Below are the code and all the weights of a small trained network. Each question names an input and a class and asks about switching units off, where a switched-off unit gives its printed mean instead of its output.

import numpy as np


def w(rows, s, z=0):
    codes = np.array(rows[::2]) - 128.0
    scale = np.full(codes.shape[1], s)
    scale[-1] = z or s
    return codes * scale


def norm(h):
    return h / np.sqrt((h * h).mean(-1, keepdims=True) + 1e-5)


def f(y):
    return np.maximum(y, 0)


def log_softmax(a):
    a = a - a.max(-1, keepdims=True)
    return a - np.log(np.exp(a).sum(-1, keepdims=True))


def net(x, mask):
    res = np.array(x, float).reshape(1, 2) / 4 @ E
    u = 0
    for l in range(3):
        y = f(norm(res) @ A[l][:, :-1].T + A[l][:, -1])
        res = res + np.where(mask[u : u + 4], y, B[l][:, -1]) @ B[l][:, :-1]
        u += 4
    return log_softmax(norm(res)[-1] @ U[:, :-1].T + U[:, -1])


A, B = {}, {}
E = w([
[20,125,68,254,168,135,182,115],'x0',
[97,167,43,82,158,64,46,66],'x1',
],0.0087)
A[0] = w([
[254,65,197,103,45,139,147,85,168],'0.n1',
[104,181,61,55,206,70,104,31,180],'0.n2',
[77,121,48,182,182,186,217,196,252],'0.n3',
[103,133,120,120,49,167,126,101,61],'0.n4',
],0.0037,0.0033)
B[0] = w([
[59,119,80,94,143,184,94,146,236],'0.n1',
[79,65,199,141,55,179,74,119,237],'0.n2',
[229,140,101,2,147,207,70,173,254],'0.n3',
[218,191,197,156,89,153,46,97,128],'0.n4',
],0.0062,0.0053)
A[1] = w([
[218,176,102,127,231,142,155,109,47],'1.n1',
[146,96,214,181,130,135,239,116,58],'1.n2',
[118,113,112,112,86,93,176,87,68],'1.n3',
[54,131,23,254,231,156,197,130,2],'1.n4',
],0.0082,0.003)
B[1] = w([
[102,106,124,151,75,124,78,98,150],'1.n1',
[97,117,142,163,146,111,139,92,178],'1.n2',
[142,141,99,116,127,108,129,118,128],'1.n3',
[230,200,132,9,153,131,96,171,254],'1.n4',
],0.012,0.0054)
A[2] = w([
[182,135,159,92,103,74,130,134,3],'2.n1',
[93,177,48,141,147,3,109,38,67],'2.n2',
[136,130,171,196,121,142,218,161,146],'2.n3',
[79,104,103,112,111,171,100,135,210],'2.n4',
],0.013,0.0029)
B[2] = w([
[177,178,98,117,153,121,169,156,190],'2.n1',
[88,8,241,151,220,113,145,125,178],'2.n2',
[64,54,183,148,202,68,34,81,174],'2.n3',
[108,139,93,184,122,130,164,134,254],'2.n4',
],0.012,0.0081)
U = w([
[210,158,104,3,141,152,104,175,199],'0',
[74,26,174,136,194,116,80,115,198],'1',
[65,133,32,217,84,167,122,153,182],'2',
[135,175,125,166,118,81,142,107,40],'3',
[131,154,116,148,133,80,175,121,45],'4',
[130,172,116,152,124,64,183,94,2],'5',
[140,156,113,159,127,97,136,103,38],'6',
[134,129,110,137,120,95,178,88,30],'7',
],0.017,0.006)

Each question gives the input, the list of numbers given to net, and the class t.
The units are the neurons (one row each of A and B). Each row of codes is followed by its name. A weight is (code - 128) times the scale printed after its matrix; where a second scale follows, it is the last column's (A, B and U).
mask holds one flag per neuron, layer by layer. A switched-off neuron (its flag False) gives its mean, the last column of its row in B, instead of its output. The means were averaged over made-up inputs and are rounded, as every weight is.
A unit's drop is (log p(t) with every unit on - log p(t) with that unit switched off) / (log p(t) with every unit on - log p(t) with every unit switched off).
The circuit of an input: a set's keep is (log p(t) with only the set's units on - log p(t) with every unit switched off) / (log p(t) with every unit on - log p(t) with every unit switched off). Starting from all 12 units, units are removed one at a time, each time the one whose removal leaves the highest keep (on an exact tie, the one counted first), for as long as the keep stays at least 0.8.
circuit, biggest first: the units of the circuit, biggest drop first
top k neurons: the k neurons with the biggest drops, biggest first
k most important neurons of layer l: the k neurons of layer l with the biggest drops, biggest first
drop of u: that unit's drop, to one decimal
input [-6,-7], class 1: top 2 neurons	1.n4; 0.n3
input [-1,-4], class 1: circuit, biggest first	1.n4
input [-1,4], class 1: top 3 neurons	1.n4; 0.n3; 2.n2
input [2,-1], class 2: top 3 neurons	0.n3; 1.n4; 1.n1
input [0,-3], class 2: circuit, biggest first	1.n4; 2.n2
input [-3,-2], class 2: 2 most important neurons of layer 0	0.n1; 0.n3
input [-2,-5], class 1: top 2 neurons	1.n4; 2.n3
input [-3,-1], class 2: top 4 neurons	1.n4; 0.n1; 0.n3; 2.n4
input [-1,-2], class 2: top 2 neurons	1.n4; 0.n1
input [-2,-2], class 2: top 2 neurons	0.n1; 1.n4
input [-4,7], class 1: top 3 neurons	1.n4; 2.n2; 0.n3
input [6,-6], class 0: top 2 neurons	1.n4; 0.n2
input [1,-1], class 2: top 2 neurons	1.n4; 1.n1
input [2,2], class 2: top neuron	1.n4
input [1,3], class 2: top 2 neurons	0.n2; 1.n4
input [-4,8], class 1: top 2 neurons	2.n2; 1.n4
input [1,5], class 1: drop of 2.n2	2.3
input [7,0], class 0: drop of 1.n4	0.7
input [8,-5], class 0: drop of 1.n4	1.3
